Each row of numbers stands for one thing and depends on some of the facts below. Use the named rows to name the rest.

There are 3 kinds of fact about the things: ω, ζ, κ.
[bavar, bopu, diflak, drusim, fizas, govir, lugak, plaru, plepebas, stikabim, tigi, trifem, trosum] ω flupi
[bekin, bekli, dufizum, fadaplik, fliva, greskal, groduk, mosik, rebrika, ritridin] ω flogras
[berel, dalim, fabroflur, nabin, sedok, trosil, zosos] ω plepebas
[betre, logrus, ploku, tegusak] ω klepa
[boflan, drebrom, dulizon, flopu, gegesko, girur, klevis, lizir, madri, skeplim, sokleska, suplun, troflus] ω gedek
[breplos, dimos, drastur, gifes] ω tobro
[brofle, fuzus, griklin, griklis, lodul, plosomi] ω rubre
[bromim, mudren, sketro, tuses, vibus] ω kladu
[bronoste, graskadruk, stanim] ω vuruken
[broplak, duske, flogras, gedek, grugron, kladu, klesudi, rubre] ω paster
[bropli, druter, klori, regrok, troge, trolom] ω kiska
[broso, draplekur, duklum, flaklim, fludur, mopu, pezos, platra, plizek, rezutir, stigir, tegem, tiradri] ω diflak
[dragogo, flakote, klupuru, pluse] ω dagrun
[drifo, drukal, kegris, mipok, pevus, plofom, selus, vegul] ω stukel
[duklon] ω liba
[felor, grodan, grode, klotrir, kodruma, skagas, tragus, viklom] ω druter
[fesak, kibar, klikeno, lazik, nelas, sakli, skeklur, sosta] ω toker
[fesu, miflise, puski, simulum, stokubak, trugo] ω duske
[flidrovon, flogru, flutem, klokligrik, liba, zolinak] ω skami
[gemas] ω bregem
[gera, gripla, klonak, kofak, midriker, ploson, vofli] ω flidrovon
[gutos] ω runimal
[keruk] ω gifes
[klazal, trobris] ω dimos
[klutrisi, skigren, truklam, tuvem, zapla] ω dragogo
[lader, papaku, stavor] ω breplos
[lidun, pitru, rukupe, toker, vagrumes] ω kloples
bekin ζ greskal, ritridin, fliva
bekli ζ fadaplik
berel ζ dalim, nabin
betre ζ ploku, tegusak
bopu ζ trosum
bronoste ζ stanim
broplak ζ grugron
broso ζ pezos
dalim ζ fabroflur
drebrom ζ klevis
drifo ζ selus
drukal ζ pevus
drusim ζ bavar, lugak
duklum ζ tegem
dulizon ζ gegesko
fadaplik ζ bekli
fesak ζ skeklur
fliva ζ mosik
fludur ζ mopu, rezutir
fuzus ζ lodul
gegesko ζ sokleska, troflus, skeplim
gera ζ klonak, midriker
govir ζ stikabim, plaru
griklin ζ brofle
gripla ζ kofak
grode ζ grodan, viklom
groduk ζ mosik, fliva
klevis ζ troflus
klikeno ζ skeklur
klotrir ζ viklom
klutrisi ζ skigren
lader ζ stavor
lazik ζ sosta, kibar
lidun ζ rukupe
logrus ζ ploku
madri ζ suplun
midriker ζ gera
miflise ζ stokubak
mipok ζ pevus
mopu ζ tiradri, tegem, duklum
mosik ζ ritridin, dufizum, fadaplik
nelas ζ skeklur
pevus ζ vegul
pezos ζ tiradri, stigir
pitru ζ rukupe
plaru ζ govir
platra ζ rezutir, broso
plizek ζ flaklim
plofom ζ mipok
ploku ζ logrus
puski ζ stokubak
rebrika ζ ritridin
rezutir ζ duklum
ritridin ζ mosik
rukupe ζ vagrumes
sedok ζ dalim
selus ζ plofom
simulum ζ puski, stokubak
skagas ζ grode
skeklur ζ lazik
skigren ζ truklam
stigir ζ broso
stikabim ζ trifem
suplun ζ madri, skeplim
tegusak ζ ploku, betre
tigi ζ drusim, lugak
trifem ζ bavar, tigi
troflus ζ drebrom
troge ζ klori
trolom ζ klori
trosil ζ zosos, fabroflur, berel
trugo ζ stokubak
tuses ζ mudren
tuvem ζ skigren, truklam
vagrumes ζ rukupe
vegul ζ selus
vibus ζ tuses, bromim
zosos ζ dalim, trosil
κ 271 <- bavar, bekin, breplos, bromim, bropli, dagrun, diflak, dragogo, draplekur, drebrom, drukal, druter, duklon, duklum, felor, fesu, fizas, flidrovon, fliva, fludur, flutem, gedek, gegesko, gemas, girur, gripla, grodan, grode, kegris, keruk, kiska, kladu, klepa, klevis, klikeno, klokligrik, klori, klutrisi, kodruma, lader, lidun, lodul, madri, midriker, miflise, mopu, mosik, nabin, pevus, pitru, plepebas, plizek, ploku, pluse, puski, rezutir, runimal, sakli, sedok, selus, simulum, skigren, sokleska, sosta, stanim, stavor, tobro, trifem, troflus, troge, trosil, trosum, truklam, tuses, vofli, zolinak
κ 162 <- bekli, berel, broso, dalim, dimos, drastur, fesak, flaklim, flakote, gera, govir, graskadruk, greskal, klazal, klesudi, kloples, klupuru, liba, logrus, lugak, mipok, nelas, papaku, ploson, ritridin, rukupe, skeklur, skeplim, tegem, tiradri, tragus, trolom, tuvem, vagrumes
κ 554 <- betre, boflan, bregem, dufizum, duske, flogras, flupi, fuzus, griklin, gutos, klonak, klotrir, kofak, lazik, plaru, platra, plofom, rebrika, stigir, vuruken
κ 565 <- bopu, brofle, bronoste, broplak, drifo, drusim, dulizon, fabroflur, fadaplik, flogru, flopu, gifes, griklis, groduk, grugron, kibar, lizir, mudren, paster, pezos, plosomi, regrok, rubre, skagas, skami, sketro, stikabim, stokubak, stukel, suplun, tegusak, tigi, toker, trobris, trugo, vegul, vibus, viklom, zapla, zosos

Known rows:
[ -7  -8   2  -1  12  16  18  -1  30 -15 -25 -32  16  12 -22  -1  -9   2
  -1   5   6  -5  28 -18 -14  -3 -18  -7 -12  -8   9] -> rezutir
[ 15  -2  12  -7   7 -19  -1  24   2  -3   9   5  19   5 -35 -12  -8 -13
  -3   7 -15   1  -4  -5   6 -12  10   0  12  -9   6] -> klazal
[ -3 -23 -12   9  17 -21 -12  25  24  -2  18  20  33   2 -34 -46 -18 -14
   1 -15 -22  19 -34  41 -18 -10  14  60  43 -12  -2] -> tuvem
[-13  13 -10   7  -2 -18  23  23   6 -41   4  -6   7 -26 -33 -22  11   1
 -15  -9  11  10 -12 -14 -11 -22 -30  -2  24  10  10] -> kodruma
[ 49 -14   4 -18 -11 -55  20   6 -13  18   0  -4   5  -3 -20 -16 -29 -14
 -31  32   3  -2 -14 -54  12  27  37   4  55  25  -7] -> gera
[  4  -4   6 -22 -10   7   1  13  -6  -4  31  -8  32  17 -25 -15  10 -10
 -15   2 -21  13   2   3  12  -6  26  -8  18 -14  17] -> ritridin
[-14 -26   4 -13 -19  40   3  12  20 -28  13  18  29  18  -6 -17  34   6
 -23 -22  -6 -11  -1  30   2  13  29  20  25   7   6] -> rebrika
[ -3  15 -15   0  13   4   6  12  20  -9 -20 -11 -10  26  -4   6 -20  -9
  12  -3  -2 -17  24  -5 -32 -14  -7  -2  -2   5  -2] -> fizas
[ 15  -5 -19   3  28  11 -21  14  20  12  -2  -6  15  30 -45 -33 -11 -12
  -9  38 -20  -4  -1   7  -1 -15 -19 -13   9 -32  18] -> govir
[ -3  20  10  -9  15 -27  24  20  -9 -48  11 -14  17 -22 -34   1  -2   1
   6  -8  17   5   1 -35 -11  -8 -27 -23 -10   7  25] -> klori
[ 35  10 -13 -39 -31 -34  16   0 -22 -33  45  -1  17  -4 -12   0   2  19
   2   5   3  13  26 -57 -31  24  30 -42   4   2  23] -> grugron
[  8  -1 -17 -16 -24  -2   5   3   6 -22  32  12  25  -8 -11 -24  10  20
   4  -1 -19  -5  14   1 -13   3  17 -19  15  -8  23] -> griklis
[ -4  -4   2  -3  18 -19  20   1   5 -10  -1 -10  15 -14  -3 -18 -23   6
   1   3   5 -28 -11  -7   4   8  -9   3  24  20  16] -> zolinak
[ -4  -3   1  -4  19 -18  21   2   5 -11  -3 -10  15 -14  -2 -19 -23   7
   0   6   4 -28 -11  -7   2   9 -10   2  23  18  17] -> flutem
[  4 -28 -26  18 -30 -14  10   5  39  -3   5  26  12 -19 -14 -48   6  24
 -15  -5 -24  -9  -2  26 -15  -4  18  31  49  -4  -7] -> drifo
[-13 -38  56  16  15 -25   4  28  24 -11  20  13  50   0 -37  -9   0   7
  12 -32 -25 -14  -8  39  13 -20  17  49 -19 -40   5] -> fesak
[ 13  14   7 -10   3 -17  -6  32   2   2   4  13   2  15 -21   2 -13 -23
   8  -2 -21 -10   5  -1   3 -21  16  -4   8  -1  -2] -> graskadruk

Which thing is each row?
No name comes twice in this set of rows, the named rows included.
[ 28  -6 -11  -6 -11 -51  38  -8 -11   2  -7 -16  -8  -7   8 -11 -30   4
 -29  20  23 -22 -11 -52  -8  29  17   5  58  39  -1] => midriker
[ 11 -37  33 -18 -81  27  47   2  13 -18 -16  -4   2  15   0  24  53   7
 -63 -15  12 -14  35 -34  26  20  68   1  31  26 -24] => fuzus
[-13 -18  32  -1  -8  -6  15  32  30 -28  -2  12  44 -33 -52 -17  11 -15
   1 -33 -15  40 -11  17  16 -21  17  37  17  -3  -5] => trolom
[-25 -16 -24  19  18 -19   5  12  26 -18  14   8  21   2  -6 -41 -20   3
   3 -26  -6  -8 -30  46 -37  -6  -7  61  43   2   2] => klutrisi
[ 14 -12 -26   2  32  34 -22  15  25 -16 -10  13   8  36 -29 -26  10   4
 -18  34   1 -27  -1   7 -11   8 -26 -14   1 -13  20] => plaru
[ 19   5  -7 -33   3  16  -6  14 -21 -34  30   6  17  31 -12   0  23   5
 -22  16  12 -20   4 -24  -4  20   3 -41  -3   1  34] => dufizum
[ 16  16  15 -13 -10 -31  35   9 -18 -21  -3 -25  -8   3  -7  23  -4   4
 -15  10  18 -26  23 -61  -1  -1  -3 -39  -5  13  11] => stavor
[  7   0 -12 -31 -16  -8   4   3  -1 -35  45   9  41 -11 -16 -18   2  19
  19 -15 -11  17  14  -5 -29  16  25 -12   8  -7  29] => suplun
[ 17  -1 -14  -9  16  28 -13  24  29 -20 -30  17  -4  40 -19   8   1 -11
   4   6   3 -16  26 -10 -30   7   3  -3 -14   6  -5] => flupi
[ -6   4 -30  12  30  15  -4   2  20  -2  -8 -18   0  25 -19 -30 -13   6
  -8  29  -4 -28   4   5 -19 -12 -39 -13  10 -15  22] => trifem
[-34 -13  -2  -4 -19  22  24  -2  16 -17  15 -15  25   7   7 -18  11   5
 -14 -28 -10  -8   2  31  -3  -8  15  25  32   3   9] => bekin
[ 18 -14  -8  -6  -8  14   7   0  40 -16 -19  -2  20  -9 -37 -14   0  21
  12  14 -16   0  41 -20 -14   3  -2 -24 -15 -19  12] => pezos
[ 15  17 -20  -5  16 -43  11   9 -18 -21  23 -14  -1  15 -10  -9 -21   3
  -7  14  17 -14  -4 -37 -32   6 -19 -17  14   4  23] => stanim

The same things again, as new rows of numbers:
Some things and their rows:
[ 19  -9  11 -10 -31 -22   0 -19 -23   0 -15  -7 -13 -14  12 -31  -6  17
  -2 -29 -22  19 -25  -1 -38  -1   9 -18  13  25   4   8   4 -26 -22  14
  -1   1] -> bekin
[ 17 -14  -3   1 -11   8  16 -29 -12   6  12  10  -7  17  23  -3  -3  12
 -22 -26  -8  13 -10 -23 -23   2   6  -5   8  29  -2  22   7   6 -19   8
  10  16] -> dufizum
[  9  -6   1  -2   2  14  28   1 -11  18   8   2  11  18  25  -7 -13 -18
   8 -11   0  -2  10 -13   3  27  -5 -21  20 -16  -9  18   7  21  -4  -4
  -9  19] -> drastur
[ 25 -18   9  15   2  -3   7 -16   3  10  -7  -2   6  22  22 -12   1   6
   6  -9   7  11   4   2   9  -3  -2   4  -6  18 -12   1  -9  31  -3  -6
  -2  23] -> duklon
[  6 -15   5   3   1  13 -10 -29  -8  -7   4  28  -4  -4  21  19  10   4
   2  -6   7  20 -10  -2  16  -2 -30 -27 -13  -2 -20  14  -5  18   4  10
  -8  23] -> grodan
[ 16 -13 -11   9 -11   6   8 -23 -15   0   6  16 -14  16   6 -13   8  10
 -18 -16  -2   4  -8 -27 -12 -11   6   2   4  22   3  24  10  18 -11   4
   0  13] -> sokleska
[  1  15  -7  12 -22  -7   8   9 -12   5  -8   5 -14   5 -18 -13  21  21
 -19  -1  -1   7 -19 -13  -5  -3   9  -4  -5   5  11 -21  17  -6 -12  10
  -2 -28] -> miflise
[  4   8   3   4 -20  -6   0   1 -21   7 -14   2 -16  -5  -8 -24  15  17
 -13  -3  -1   3 -20 -18 -15  -4   5   6  -1  17  11  -4  14 -16 -13  17
   1 -19] -> drebrom
[  4   3  15   6  -9  -2  -5  10 -13   7 -19  -3   4  -1   6 -19   6  12
  11   4   4   8  -9   8   6   9  -8  -8  -2   8  -6  -7   2  -8  -5  12
   0 -12] -> skigren
[ 14  -4  16 -12 -27 -15   6 -20 -20   9  -9  -9  -8 -10  22 -18 -10  19
 -11 -30 -19  22 -25  -5 -41  10   8 -14  12  31   1   4   6 -34 -27  18
  10  -3] -> rebrika
[ 16 -28 -10   7   9  11   2  -8 -14  10 -21  25  13  24  10  10   3  13
 -17   5 -19   3 -12  -1   8  32   4   7  26   7 -30  11  -1   7   4 -22
   5  23] -> tiradri
[ 13  12 -16  13  -9   9 -11  13 -12   2 -25   2  15   7  23 -21   1  23
  19  23  16   9  -2  11   2  34  -6 -18  16  26  -7   1  13 -14 -24  17
   3 -39] -> fesak
[  9 -15   4   6   0  11  -5 -21  -8  -4   1  21  -1   5  18   8   6   6
   2  -7   5  15  -6  -3  13   0 -20 -19  -6   4 -17  14  -4  18   1   6
  -5  19] -> klori
[ 17 -13 -10   8 -12   5   8 -22 -16   0   6  15 -14  15   7 -14   8  10
 -17 -17  -3   4  -9 -27 -13 -11   6   1   4  22   3  24   9  17 -11   5
   0  14] -> girur
[ -2   4  19   5 -17   6   7   5 -12  10 -24   9   3   1  12  -8   5  13
   6  12  10  13  -5   7  -2  17   1  -2  -1  13  -8 -13   3 -15 -14   7
  -6 -12] -> drifo
[ 14 -26  -1  11   2  11  -2  -6 -14   0 -11  20   9  25   3  -1   4  14
  -8  -5 -17   5  -6   3  12  12   0   1  14  10 -24  15  -3  13   5 -13
   4  22] -> bavar
[  4  -7   3   2   1  -1  -5  15 -19  17 -41  12  11   2  -4  -1  10  19
 -12  19 -18   2 -25   8   5  39   3  11  21   2 -22 -16   3 -27   1 -11
   6  -9] -> broso

Rows to name:
No name comes twice in this set of rows, the named rows included.
[ 29 -19  13  17   4 -10   8 -19   9  15 -10  -7   6  24  26 -16   1   5
   7  -9  11  13   6   4  10  -6   0  10 -12  23 -12  -8 -13  37  -3  -9
  -1  25] => vofli
[ 17 -18  14  13  -5   6  18 -20   3  13 -11   9   7  23  31  -4  -2   5
   4  -2  14  15   9   1   2   5   6   7  -5  22 -15  -2  -9  24 -11 -10
  -8  22] => flogru
[  0  -4   9  10  -7   0  -8  22 -18   7 -31  10   7   9 -17  -7  14  23
  -8  10 -19   4 -19  15  13  19   2   6  10   1 -18 -18   3 -19   4  -6
   5 -13] => trosil
[ 12  -9  -5   5  -8  12  15 -24 -12   9  11  12  -8  20  17  -2   3  12
 -26 -19  -1   8  -9 -30 -16   0   5   4   4  28   1  21  11   9 -17   9
  10  11] => boflan
[ 20  -3   2 -15 -26 -24   5 -21 -21  10 -21  -6 -11 -20  22 -24  -7  14
  -6 -16 -16  17 -28  -8 -42  16  10 -15  19  22   5  -1   9 -31 -26  12
  -2  -5] => bekli
[  6 -13   9   7  -9  20  20 -10 -10   6  -1  18   7  21  25  -1  -5  -1
   5  -6   7  11  11  -3   1  14   1 -11   7   7 -14  15   0  16 -10  -4
  -9  18] => trobris
[  3 -14  13   6  -4   0 -11  17 -22   7 -35  11   9   8 -13  -8  11  23
  -7   7 -24   3 -21  14   9  21   2  10  15   6 -23  -6  -2 -23   6  -8
   8  -1] => fludur
[  7  10  -3  15 -10  18  -9  13 -10   1 -13  -1  19  18  24 -14  -2  28
  13  10  13  13   1  14   2  27  -8 -18   9  35 -10   7  10 -15 -24  22
  15 -35] => lazik
[ -1 -14  12   1  -6  21   2 -31  -8  -4   0  37  -4  -4  29  28   7   4
   1   1  15  24  -5  -3   9   6 -22 -22 -12   2 -22   9  -5  11  -5   7
 -14  22] => viklom
[ -1  -8  16   1 -10  23  34   3 -14  12   8  10  10  23  22  -6 -14 -15
  11 -13   3   3  19  -6   1  18   2 -18  14 -11 -10  19   3  18  -7  -5
 -13  21] => gifes
[  9  -8  -3   2 -13   8  22 -10 -20   6  14   7 -11  18   4 -20  -1  -4
 -12 -25  -7  -3  -1 -30 -13  -6   7  -6  10   4   7  28  13  19  -9   5
  -4  17] => gedek
[ -1   3   9   1 -26   3  13  -7 -21   9 -16  12 -15  -2   5 -16   9  15
 -14   1   6   7 -13 -19 -24   4  12   9   1  23   8   0  12 -19 -21  12
  -4 -11] => dulizon
[  2 -11  13   4  -9  21  27  -3 -12  10   3  13   8  23  23  -3 -10  -7
   7  -9   5   7  14  -4   1  15   2 -14   9  -2 -12  16   1  17  -9  -5
 -11  20] => stukel
[ -5   9  18   6 -17   5   6  11 -11  10 -25   8   3   0   8  -7   8  15
   5  15  11  13  -6   8   0  17   1  -1  -3  10  -7 -21   4 -18 -14   7
  -7 -19] => vegul
[  5  -5   5   1  -1  -2  -4  11 -17  17 -35   7   9   0   4  -5   7  16
  -6  16 -11   4 -21   5   3  35   0   7  17   4 -17 -13   4 -23  -2  -4
   4  -9] => govir

Now the same things, written a new way:
Some rows with their names:
[ 28  30  41 -37 -13 -13  35 -35 -10 -17  49  13  -5] -> lidun
[ 14  11  25   3 -14 -24  29  -4 -24 -16  47   1   5] -> skigren
[ -7   4 -22  26   8  12  -3  -7  10  33  16   0 -12] -> lugak
[ -9  27 -46   7   5  19  13  18  -1  -9  -3   5 -18] -> girur
[ 32 -68 -20  98 -43 -17  82  59 -87  -2  59 -69  13] -> ploku
[-10  26 -46   7   5  21  12  17   0 -10  -4   5 -19] -> sokleska
[-45  33 -39  -7  12  18  31  19  -7 -16 -17 -14 -36] -> gedek
[  6  24  25  13 -14 -18  26 -28 -23  11  66  -6  10] -> dalim
[ 35  48  43 -61 -13 -12  35 -72 -18 -10  56  15 -19] -> vagrumes
[ -6   2 -13  20   6  18   3   7  24  24  10   7  -9] -> nabin
[  2  22  34  24 -15 -11  30  -8   0  12  67  -1  20] -> fludur
[  2  -5 -31  11  11   3  -7  -3  -9  10  -3   3 -24] -> klupuru
[-41  46  29  37 -15 -40 -39  30 -38 -72  41  -2  61] -> groduk
[-12  23 -53  10   8  12   3   2 -16  -2  -3  -2 -25] -> klesudi
[-22 -26  -9  -5  20  -8   3  -4 -12   8 -18  -9 -41] -> kloples
[-11  22 -21   8 -12  45 -13  11   0 -29 -13 -16  -6] -> grugron
[ -3  37  17   8 -29  15   9  -1 -27 -47  30 -24  18] -> broplak

Which thing is each row?
No name comes twice in this set of rows, the named rows included.
[-34 -17 -10  -4  19  -2   7  -6  -9  12 -16 -14 -41] => graskadruk
[-43  17 -27  -8  14  13  27  16  -3  -9 -19 -12 -35] => kladu
[ -68   55    3   59   12 -106  -53   41  -57  -61   60   27   68] => ritridin
[  5  26  40  20 -18 -13  33 -13  -3  10  73  -1  21] => rezutir
[-19 -31   5 -11  18  -3  10   9   3   1 -24  -4 -37] => flidrovon
[  2  26  28  24 -15 -19  25 -27 -20  17  74  -7  17] => broso
[ 11  44  14 -15 -19  -9  45 -13 -25 -24  50  -1  -1] => puski
[ 34 -60  -9  92 -37  -3  63  49 -85 -11  49 -88  39] => betre
[ -9   5 -10  27   6  20   2   7  30  30  15   6  -5] => draplekur
[ -70   55   15   58    9 -105  -50   59  -41  -70   58   35   75] => mosik
[ 15  13  45   5 -31   2   4 -10 -25 -37  37 -19  21] => drifo
[ 31 -65   4  96 -57   8  54  50 -83 -23  49 -88  27] => tegusak
[-58  52  12  48   5 -90 -35  48 -40 -63  55  28  63] => fliva
[ 15  16  17   3 -14 -29  25 -21 -43 -12  55  -4   3] => mipok

